Here is a tiny trained network, its code and every weight. The questions are about switching its units off for an input and a target symbol, where a switched-off unit gives its printed mean instead of its output.

import numpy as np


def w(rows, s, z=0):
    codes = np.array(rows[::2]) - 128.0
    scale = np.full(codes.shape[1], s)
    scale[-1] = z or s
    return codes * scale


def norm(h):
    return h / np.sqrt((h * h).mean(-1, keepdims=True) + 1e-5)


def f(y):
    return np.maximum(y, 0)


def softmax(a):
    e = np.exp(a - a.max(-1, keepdims=True))
    return e / e.sum(-1, keepdims=True)


def log_softmax(a):
    a = a - a.max(-1, keepdims=True)
    return a - np.log(np.exp(a).sum(-1, keepdims=True))


def net(x, mask):
    ids = ['βδζηλμτφψω'.index(c) for c in x.split()]
    T = len(ids)
    res = E[ids] + P[:T]
    u = 0
    for l in range(2):
        r = norm(res)
        for j in range(2):
            rows = slice(2 * j, 2 * j + 2)
            q, k, v = (r @ M[l][rows].T for M in (Q, K, V))
            z = softmax(np.where(np.tri(T) > 0, q @ k.T / 2**0.5, -1e9)) @ v
            o = O[l][rows]
            res = res + np.where(mask[u + j], z, o[:, -1]) @ o[:, :-1]
        u += 2
        y = f(norm(res) @ A[l][:, :-1].T + A[l][:, -1])
        res = res + np.where(mask[u : u + 4], y, B[l][:, -1]) @ B[l][:, :-1]
        u += 4
    return log_softmax(norm(res)[-1] @ U[:, :-1].T + U[:, -1])


Q, K, V, O, A, B = {}, {}, {}, {}, {}, {}
E = w([
[150,135,144,123],'β',
[113,102,136,125],'δ',
[254,114,73,145],'ζ',
[102,173,116,91],'η',
[144,137,112,115],'λ',
[169,171,136,185],'μ',
[112,137,176,123],'τ',
[100,124,117,159],'φ',
[155,95,145,145],'ψ',
[217,102,122,171],'ω',
],0.042)
P = w([
[86,171,124,254],'0',
[216,142,86,102],'1',
[210,148,80,92],'2',
[204,144,87,96],'3',
[201,138,97,115],'4',
[204,154,87,114],'5',
[194,148,106,133],'6',
],0.0081)
Q[0] = w([
[161,172,24,160],'L0H0',
[168,140,2,162],'L0H0',
[196,173,135,94],'L0H1',
[152,152,48,80],'L0H1',
],0.0077)
K[0] = w([
[171,254,127,190],'L0H0',
[55,215,142,212],'L0H0',
[130,76,97,204],'L0H1',
[61,139,203,136],'L0H1',
],0.0091)
V[0] = w([
[69,164,102,39],'L0H0',
[96,171,101,152],'L0H0',
[35,37,122,169],'L0H1',
[150,254,155,154],'L0H1',
],0.0061)
O[0] = w([
[40,236,101,1,120],'L0H0',
[250,188,32,36,160],'L0H0',
[99,166,186,100,44],'L0H1',
[114,45,148,184,254],'L0H1',
],0.0043,0.0033)
A[0] = w([
[89,26,96,146,185],'L0N0',
[173,93,148,171,253],'L0N1',
[187,181,249,118,160],'L0N2',
[96,76,227,124,185],'L0N3',
],0.012,0.0027)
B[0] = w([
[188,164,172,96,177],'L0N0',
[122,115,63,57,241],'L0N1',
[4,88,70,134,255],'L0N2',
[113,162,253,168,224],'L0N3',
],0.014,0.0065)
Q[1] = w([
[227,216,114,108],'L1H0',
[178,164,214,138],'L1H0',
[254,64,106,157],'L1H1',
[72,13,170,83],'L1H1',
],0.0089)
K[1] = w([
[160,175,136,159],'L1H0',
[167,100,157,123],'L1H0',
[177,87,152,197],'L1H1',
[119,90,111,4],'L1H1',
],0.015)
V[1] = w([
[169,90,163,5],'L1H0',
[139,59,128,126],'L1H0',
[187,34,185,99],'L1H1',
[108,147,153,135],'L1H1',
],0.011)
O[1] = w([
[128,109,147,210,119],'L1H0',
[116,200,60,51,75],'L1H0',
[108,16,145,169,1],'L1H1',
[164,170,109,1,122],'L1H1',
],0.0076,0.0054)
A[1] = w([
[151,2,166,122,190],'L1N0',
[218,132,32,84,2],'L1N1',
[81,152,107,237,91],'L1N2',
[118,200,221,220,110],'L1N3',
],0.0098,0.0028)
B[1] = w([
[121,107,126,6,203],'L1N0',
[75,94,201,204,255],'L1N1',
[44,95,147,218,166],'L1N2',
[160,84,171,151,194],'L1N3',
],0.012,0.0053)
U = w([
[172,75,64,136,207],'β',
[15,99,175,112,7],'δ',
[182,116,222,83,36],'ζ',
[186,153,158,179,85],'η',
[107,127,23,219,85],'λ',
[217,119,60,144,196],'μ',
[158,120,143,154,92],'τ',
[149,202,95,74,254],'φ',
[130,53,132,9,109],'ψ',
[56,80,2,106,44],'ω',
],0.012,0.0036)

Each question gives the input, a string of symbols that net reads in full, and the target symbol t.
The units are the heads (2 rows each of Q, K, V and O) and the neurons (one row each of A and B). Each row of codes is followed by its name. A weight is (code - 128) times the scale printed after its matrix; where a second scale follows, it is the last column's (O, A, B and U).
mask holds one flag per unit, layer by layer, with each layer's heads first. A switched-off unit (its flag False) gives its mean, the last column of its rows in O or B, instead of its output. The means were averaged over made-up inputs and are rounded, as every weight is.
A unit's drop is (log p(t) with every unit on - log p(t) with that unit switched off) / (log p(t) with every unit on - log p(t) with every unit switched off).
The circuit of an input: a set's keep is (log p(t) with only the set's units on - log p(t) with every unit switched off) / (log p(t) with every unit on - log p(t) with every unit switched off). Starting from all 12 units, units are removed one at a time, each time the one whose removal leaves the highest keep (on an exact tie, the one counted first), for as long as the keep stays at least 0.8.
circuit, biggest first: the units of the circuit, biggest drop first
unit that matters most: the unit with the biggest drop
k most important neurons: the k neurons with the biggest drops, biggest first
k most important neurons of layer l: the k neurons of layer l with the biggest drops, biggest first
heads that matter: for each layer, one digit per head in row order, 1 if its drop is at least 0.15 and else 0, layers parted by /
drop when u is switched off: that unit's drop, to one decimal
input φ λ φ, target φ: unit that matters most	L1H1
input δ η β η λ, target δ: heads that matter	01 / 11
input ψ τ φ, target ψ: circuit, biggest first	L1H1, L0N2, L0N0, L1N0
input η η μ, target λ: circuit, biggest first	L0N3, L0N2
input μ β λ ψ λ, target μ: heads that matter	10 / 10
input η ψ η φ, target η: circuit, biggest first	L0N2, L0N0
input ψ ψ η μ ψ η φ, target ψ: 4 most important neurons	L0N2, L0N3, L0N0, L1N0
input φ δ ζ τ τ λ, target φ: 2 most important neurons	L0N2, L0N3
input η η η λ, target η: 2 most important neurons	L0N2, L1N1
input η ψ η μ μ φ, target η: 3 most important neurons	L0N2, L0N0, L1N1
input μ τ η λ, target μ: 3 most important neurons	L0N2, L0N3, L1N0
input τ η ψ μ μ τ δ, target ζ: 2 most important neurons	L0N3, L0N0
input φ ω ζ η λ, target φ: 2 most important neurons of layer 1	L1N3, L1N1
input η τ η μ λ β, target ω: drop when L0N2 is switched off	0.2
input τ η ψ, target ψ: drop when L1H0 is switched off	0.0
input η τ β η η ψ, target ψ: drop when L0N1 is switched off	0.1
